Here is a tiny trained network, its code and every weight. The questions are about switching its units off for an input and a class, where a switched-off unit gives its printed mean instead of its output.

import numpy as np


def w(rows, s, z=0):
    codes = np.array(rows[::2]) - 128.0
    scale = np.full(codes.shape[1], s)
    scale[-1] = z or s
    return codes * scale


def f(y):
    return np.maximum(y, 0)


def log_softmax(a):
    a = a - a.max(-1, keepdims=True)
    return a - np.log(np.exp(a).sum(-1, keepdims=True))


def net(x, mask):
    res = np.array(x, float).reshape(1, 7) / 4 @ E
    y = f(res @ A[0][:, :-1].T + A[0][:, -1])
    res = res + np.where(mask, y, B[0][:, -1]) @ B[0][:, :-1]
    return log_softmax(res[-1] @ U[:, :-1].T + U[:, -1])


A, B = {}, {}
E = w([
[130,113,148,127,129,166],'x0',
[127,137,126,127,130,119],'x1',
[167,66,130,253,27,87],'x2',
[44,165,235,95,90,121],'x3',
[130,119,135,128,127,142],'x4',
[228,77,137,79,91,70],'x5',
[119,189,86,110,30,194],'x6',
],0.012)
A[0] = w([
[134,108,184,205,219,84,89],'N1',
[166,223,72,109,31,225,56],'N2',
[64,161,228,77,92,80,170],'N3',
[130,129,127,9,189,155,57],'N4',
[173,111,139,38,100,93,181],'N5',
[132,96,142,117,116,138,112],'N6',
[118,117,243,128,80,138,128],'N7',
[200,122,50,137,180,182,154],'N8',
[164,129,117,37,138,120,133],'N9',
[150,96,187,143,226,142,148],'N10',
[140,134,45,133,166,75,47],'N11',
[69,135,74,35,216,152,3],'N12',
[2,168,79,215,204,168,55],'N13',
[63,127,174,91,113,71,41],'N14',
],0.0098,0.002)
B[0] = w([
[58,61,100,80,120,78,203],'N1',
[79,131,172,47,112,7,231],'N2',
[137,204,74,156,154,152,227],'N3',
[75,50,112,191,104,144,237],'N4',
[230,143,189,155,173,136,198],'N5',
[157,180,176,195,141,128,143],'N6',
[93,160,108,121,112,205,204],'N7',
[72,251,86,134,155,193,220],'N8',
[144,112,204,176,90,146,196],'N9',
[66,150,98,31,150,86,202],'N10',
[149,137,84,118,121,155,184],'N11',
[113,68,130,199,73,95,246],'N12',
[254,130,236,140,155,115,225],'N13',
[122,157,82,114,129,193,181],'N14',
],0.0083,0.013)
U = w([
[87,66,119,247,63,130,84],'0',
[84,110,130,23,144,87,81],'1',
[120,167,76,140,158,181,254],'2',
[197,116,194,142,174,140,103],'3',
],0.014,0.0025)

Each question gives the input, the list of numbers given to net, and the class t.
The units are the neurons (one row each of A and B). Each row of codes is followed by its name. A weight is (code - 128) times the scale printed after its matrix; where a second scale follows, it is the last column's (A, B and U).
mask holds one flag per neuron, in row order. A switched-off neuron (its flag False) gives its mean, the last column of its row in B, instead of its output. The means were averaged over made-up inputs and are rounded, as every weight is.
A unit's drop is (log p(t) with every unit on - log p(t) with that unit switched off) / (log p(t) with every unit on - log p(t) with every unit switched off).
The circuit of an input: a set's keep is (log p(t) with only the set's units on - log p(t) with every unit switched off) / (log p(t) with every unit on - log p(t) with every unit switched off). Starting from the 12 units with the biggest drops (on a tie, the unit counted first), units are removed one at a time, each time the one whose removal leaves the highest keep (on an exact tie, the one counted first), for as long as the keep stays at least 0.8.
circuit, biggest first: the units of the circuit, biggest drop first
unit that matters most: the unit with the biggest drop
top k neurons: the k neurons with the biggest drops, biggest first
drop when u is switched off: that unit's drop, to one decimal
input [5,2,7,-8,-2,-3,-6], class 2: circuit, biggest first	[N8 N12]
input [-8,0,0,8,-4,7,-7], class 2: unit that matters most	N3
input [3,8,5,6,5,3,1], class 2: top 2 neurons	[N12 N4]
input [7,6,-8,3,-8,8,-3], class 0: circuit, biggest first	[N4 N12]
input [-6,6,-4,1,4,0,-4], class 0: circuit, biggest first	[N12 N4]
input [-4,-8,-5,-1,-1,-5,-4], class 0: top 4 neurons	[N12 N4 N2 N5]
input [-4,3,-6,5,-5,-2,-2], class 0: circuit, biggest first	[N12 N4]
input [5,-8,-7,3,-1,-7,8], class 1: top 2 neurons	[N2 N5]
input [6,7,3,-3,-5,-5,1], class 3: circuit, biggest first	[N13 N4]
input [-4,-1,1,-3,-8,-1,-3], class 1: top 4 neurons	[N3 N1 N12 N4]
input [-5,7,2,5,7,5,0], class 2: top 3 neurons	[N13 N3 N7]
input [-1,-6,0,5,-5,4,2], class 2: top 2 neurons	[N13 N3]
input [7,-1,-6,-5,1,5,6], class 0: top 4 neurons	[N4 N9 N12 N10]
input [2,4,-1,-2,-2,-1,6], class 1: unit that matters most	N2
input [-6,3,7,3,-6,3,8], class 1: top 3 neurons	[N2 N12 N4]
input [2,1,-1,3,-2,-2,-1], class 2: top 4 neurons	[N2 N5 N3 N9]
input [-1,2,3,-6,-5,6,-6], class 1: top 2 neurons	[N1 N13]
input [-8,-3,3,6,5,-8,-1], class 3: top 2 neurons	[N13 N8]
input [7,7,-4,-4,8,2,-6], class 1: top 2 neurons	[N10 N1]
input [3,-8,2,-3,5,-6,0], class 3: circuit, biggest first	[N13]
input [-1,-4,1,-3,7,-4,0], class 3: top 2 neurons	[N13 N3]
input [2,-3,-7,-4,8,-7,1], class 0: top 3 neurons	[N12 N4 N5]
input [3,-1,5,1,0,6,-7], class 1: drop when N13 is switched off	0.2
input [-5,7,6,8,1,7,-6], class 2: drop when N13 is switched off	0.2
input [8,6,-7,-6,1,-4,6], class 0: drop when N12 is switched off	0.6
input [-8,-8,4,5,-6,-1,-2], class 2: drop when N8 is switched off	-0.1
input [-3,-2,-3,5,2,-2,7], class 1: circuit, biggest first	[N2]
